Below are the code and all the weights of a small trained network. Each question names an input and a class and asks about switching units off, where a switched-off unit gives its printed mean instead of its output.

import numpy as np


def w(rows, s, z=0):
    codes = np.array(rows[::2]) - 128.0
    scale = np.full(codes.shape[1], s)
    scale[-1] = z or s
    return codes * scale


def norm(h):
    return h / np.sqrt((h * h).mean(-1, keepdims=True) + 1e-5)


def f(y):
    return np.maximum(y, 0)


def log_softmax(a):
    a = a - a.max(-1, keepdims=True)
    return a - np.log(np.exp(a).sum(-1, keepdims=True))


def net(x, mask):
    res = np.array(x, float).reshape(1, 7) / 4 @ E
    u = 0
    for l in range(3):
        y = f(norm(res) @ A[l][:, :-1].T + A[l][:, -1])
        res = res + np.where(mask[u : u + 4], y, B[l][:, -1]) @ B[l][:, :-1]
        u += 4
    return log_softmax(norm(res)[-1] @ U[:, :-1].T + U[:, -1])


A, B = {}, {}
E = w([
[57,87,173,171,217,171,133,60,103,107,85],'x0',
[133,126,141,129,131,119,119,134,132,147,93],'x1',
[148,162,205,161,173,97,190,192,121,98,153],'x2',
[169,153,118,160,145,163,136,119,144,132,118],'x3',
[143,131,155,126,108,146,139,111,133,140,132],'x4',
[188,63,144,77,123,117,106,118,204,1,81],'x5',
[134,132,104,140,123,139,131,139,95,108,106],'x6',
],0.0089)
A[0] = w([
[123,105,163,129,185,155,61,82,85,93,126,19],'L0N0',
[95,57,58,109,61,159,38,2,90,174,90,32],'L0N1',
[75,39,193,136,179,196,147,86,77,141,109,4],'L0N2',
[140,139,250,187,162,69,231,206,92,79,135,45],'L0N3',
],0.0061,0.0027)
B[0] = w([
[116,213,82,167,149,6,159,122,254,127,44,174],'L0N0',
[237,100,144,85,240,188,15,127,127,141,211,253],'L0N1',
[109,254,104,148,67,61,184,51,115,99,74,210],'L0N2',
[234,80,124,9,241,193,13,86,42,115,188,240],'L0N3',
],0.0074,0.0061)
A[1] = w([
[181,119,139,137,45,82,118,194,129,137,130,5],'L1N0',
[152,97,75,118,114,155,120,95,170,156,99,103],'L1N1',
[154,79,183,131,102,129,113,120,174,2,75,23],'L1N2',
[94,142,156,173,126,101,138,97,137,95,87,65],'L1N3',
],0.0087,0.0013)
B[1] = w([
[105,154,118,174,91,57,151,1,21,70,78,199],'L1N0',
[143,117,158,67,227,104,205,193,64,71,171,208],'L1N1',
[11,93,125,122,41,191,195,234,199,202,114,253],'L1N2',
[113,167,106,205,108,105,129,93,83,130,134,171],'L1N3',
],0.0087,0.006)
A[2] = w([
[79,148,180,252,121,165,95,115,1,227,160,126],'L2N0',
[80,77,168,177,182,146,89,84,123,77,86,220],'L2N1',
[226,140,138,105,79,56,79,174,117,119,127,46],'L2N2',
[218,100,72,90,37,44,194,37,89,99,148,6],'L2N3',
],0.0066,0.0012)
B[2] = w([
[84,26,138,100,34,157,142,228,244,84,72,255],'L2N0',
[208,179,103,170,78,60,98,44,50,148,226,197],'L2N1',
[125,95,162,228,113,177,101,2,110,100,148,203],'L2N2',
[99,212,136,185,206,109,141,106,140,184,97,218],'L2N3',
],0.0088,0.0058)
U = w([
[235,84,129,55,225,166,77,128,67,108,167,251],'0',
[61,71,100,95,90,142,197,253,194,148,89,94],'1',
[117,226,94,211,132,40,185,24,83,116,104,27],'2',
],0.011,0.002)

Each question gives the input, the list of numbers given to net, and the class t.
The units are the neurons (one row each of A and B). Each row of codes is followed by its name. A weight is (code - 128) times the scale printed after its matrix; where a second scale follows, it is the last column's (A, B and U).
mask holds one flag per neuron, layer by layer. A switched-off neuron (its flag False) gives its mean, the last column of its row in B, instead of its output. The means were averaged over made-up inputs and are rounded, as every weight is.
A unit's drop is (log p(t) with every unit on - log p(t) with that unit switched off) / (log p(t) with every unit on - log p(t) with every unit switched off).
The circuit of an input: a set's keep is (log p(t) with only the set's units on - log p(t) with every unit switched off) / (log p(t) with every unit on - log p(t) with every unit switched off). Starting from all 12 units, units are removed one at a time, each time the one whose removal leaves the highest keep (on an exact tie, the one counted first), for as long as the keep stays at least 0.8.
circuit, biggest first: the units of the circuit, biggest drop first
unit that matters most: the unit with the biggest drop
top k neurons: the k neurons with the biggest drops, biggest first
k most important neurons of layer l: the k neurons of layer l with the biggest drops, biggest first
drop when u is switched off: that unit's drop, to one decimal
input [7,-5,-7,5,-7,-7,0], class 0: unit that matters most : L0N1
input [-5,8,-7,6,-2,-7,6], class 0: top 3 neurons : [L0N1 L1N2 L1N1]
input [4,8,-4,1,8,-3,-1], class 0: top 2 neurons : [L0N1 L1N2]
input [-7,-5,-5,-5,-4,7,8], class 1: 3 most important neurons of layer 1 : [L1N2 L1N3 L1N1]
input [-3,8,-7,-6,0,-6,7], class 0: top 2 neurons : [L0N1 L1N2]
input [-8,-3,-7,-7,-4,-4,-3], class 2: top 3 neurons : [L0N3 L1N0 L2N3]
input [8,7,-8,1,1,-5,7], class 0: top 4 neurons : [L0N1 L1N0 L2N3 L2N0]
input [-6,-5,-5,-6,-4,5,-4], class 2: 3 most important neurons of layer 2 : [L2N0 L2N3 L2N2]
input [-1,2,7,8,-4,-7,6], class 0: 2 most important neurons of layer 0 : [L0N3 L0N2]
input [7,-7,-5,-2,2,0,8], class 2: top 3 neurons : [L0N2 L0N3 L0N0]
input [-6,-8,-7,3,-2,-7,-6], class 0: top 2 neurons : [L1N2 L0N1]
input [-4,2,7,3,4,-7,5], class 0: top 2 neurons : [L0N3 L1N2]
input [8,-6,-7,-3,-2,3,7], class 2: top 4 neurons : [L0N2 L0N3 L0N0 L2N1]
input [-3,-5,-8,-2,1,-8,7], class 0: circuit, biggest first : [L0N1]
input [0,1,-8,-7,1,-6,6], class 0: top 2 neurons : [L0N1 L1N2]
input [-7,-7,-5,1,8,-3,-6], class 2: top 3 neurons : [L0N3 L2N3 L1N0]
input [4,5,7,7,-7,8,-5], class 1: 2 most important neurons of layer 0 : [L0N1 L0N0]
input [-5,2,2,3,-8,4,6], class 2: 2 most important neurons of layer 2 : [L2N0 L2N3]
input [5,0,6,3,-3,7,2], class 1: 2 most important neurons of layer 0 : [L0N1 L0N0]
input [-5,-7,4,-2,-4,6,0], class 1: circuit, biggest first : [L1N2]
input [0,-1,-2,6,-7,3,8], class 1: drop when L1N2 is switched off : 0.5
input [-6,-4,4,-3,0,0,-1], class 2: drop when L2N3 is switched off : 0.2
